Here is a tiny trained network, its code and every weight. The questions are about switching its units off for an input and a class, where a switched-off unit gives its printed mean instead of its output.

import numpy as np


def w(rows, s, z=0):
    codes = np.array(rows[::2]) - 128.0
    scale = np.full(codes.shape[1], s)
    scale[-1] = z or s
    return codes * scale


def f(y):
    return y / 2 * (1 + np.tanh(0.7978845608 * (y + 0.044715 * y**3)))


def log_softmax(a):
    a = a - a.max(-1, keepdims=True)
    return a - np.log(np.exp(a).sum(-1, keepdims=True))


def net(x, mask):
    res = np.array(x, float).reshape(1, 3) / 4 @ E
    y = f(res @ A[0][:, :-1].T + A[0][:, -1])
    res = res + np.where(mask, y, B[0][:, -1]) @ B[0][:, :-1]
    return log_softmax(res[-1] @ U[:, :-1].T + U[:, -1])


A, B = {}, {}
E = w([
[178,181,119,145,196,41,181,95,53,104,185,50],'x0',
[147,119,96,240,51,95,125,154,137,239,55,81],'x1',
[89,108,171,119,123,2,54,5,35,98,38,117],'x2',
],0.0094)
A[0] = w([
[151,141,67,143,125,77,192,136,91,104,148,103,65],'N0',
[198,112,58,254,56,105,125,133,115,224,24,93,16],'N1',
[88,154,191,102,197,190,118,101,91,53,149,185,60],'N2',
[153,139,65,162,126,152,246,120,206,103,169,130,85],'N3',
[226,197,113,195,157,57,151,98,93,156,187,80,105],'N4',
[35,63,115,131,56,138,66,131,206,132,95,235,102],'N5',
[149,171,150,163,70,130,137,128,133,195,108,53,253],'N6',
[179,147,125,174,108,200,188,184,184,207,187,97,92],'N7',
[151,76,146,118,48,172,89,127,155,169,64,203,93],'N8',
[144,119,197,102,96,32,84,88,103,128,64,89,68],'N9',
[91,72,134,156,113,86,55,70,93,95,7,107,115],'N10',
],0.0072,0.011)
B[0] = w([
[22,129,251,196,211,148,77,226,73,155,112,78,146],'N0',
[111,134,218,224,141,109,106,167,185,78,156,172,206],'N1',
[113,123,187,161,165,111,115,199,164,55,161,185,180],'N2',
[126,103,108,172,186,160,74,121,118,140,116,90,171],'N3',
[85,157,155,96,88,94,164,161,58,167,161,52,207],'N4',
[94,181,145,86,93,135,167,159,73,165,145,93,208],'N5',
[139,146,91,134,79,95,168,126,170,99,138,184,245],'N6',
[147,63,105,126,172,162,46,81,135,140,72,113,204],'N7',
[72,166,169,91,112,141,144,165,65,168,136,110,184],'N8',
[152,64,105,156,165,163,75,124,112,161,102,130,200],'N9',
[159,100,65,134,166,166,97,112,140,132,75,127,238],'N10',
],0.014,0.012)
U = w([
[168,55,80,146,157,198,72,110,116,146,80,107,81],'0',
[79,186,169,122,103,137,170,158,46,179,142,62,81],'1',
[124,132,195,188,124,115,126,161,198,6,152,199,66],'2',
[201,157,27,70,69,125,213,77,157,83,140,177,248],'3',
],0.015,0.018)

Each question gives the input, the list of numbers given to net, and the class t.
The units are the neurons (one row each of A and B). Each row of codes is followed by its name. A weight is (code - 128) times the scale printed after its matrix; where a second scale follows, it is the last column's (A, B and U).
mask holds one flag per neuron, in row order. A switched-off neuron (its flag False) gives its mean, the last column of its row in B, instead of its output. The means were averaged over made-up inputs and are rounded, as every weight is.
A unit's drop is (log p(t) with every unit on - log p(t) with that unit switched off) / (log p(t) with every unit on - log p(t) with every unit switched off).
The circuit of an input: a set's keep is (log p(t) with only the set's units on - log p(t) with every unit switched off) / (log p(t) with every unit on - log p(t) with every unit switched off). Starting from all 11 units, units are removed one at a time, each time the one whose removal leaves the highest keep (on an exact tie, the one counted first), for as long as the keep stays at least 0.8.
units of the circuit, in order: the units of the circuit, biggest drop first
unit that matters most: the unit with the biggest drop
k most important neurons: the k neurons with the biggest drops, biggest first
drop of u: that unit's drop, to one decimal
input [-8,3,6], class 1: units of the circuit, in order => (N5)
input [-6,5,-5], class 1: 4 most important neurons => (N5 N8 N10 N9)
input [3,1,-3], class 3: units of the circuit, in order => (N9 N1 N8)
input [-4,7,6], class 2: 3 most important neurons => (N1 N6 N7)
input [-3,-7,8], class 0: 2 most important neurons => (N10 N9)
input [0,8,6], class 2: 2 most important neurons => (N1 N6)
input [-2,-2,-3], class 3: units of the circuit, in order => (N1 N0)
input [7,2,8], class 0: 2 most important neurons => (N9 N10)
input [-6,0,-5], class 1: 3 most important neurons => (N5 N8 N10)
input [-7,-7,-2], class 1: 3 most important neurons => (N5 N1 N6)
input [8,0,-8], class 0: 2 most important neurons => (N7 N3)
input [2,7,5], class 2: drop of N1 => 2.2
input [-6,8,-6], class 2: drop of N6 => 0.4
input [-1,-6,-6], class 0: drop of N6 => 0.8
input [5,-3,-7], class 0: drop of N0 => 0.0
input [2,-6,7], class 0: unit that matters most => N9
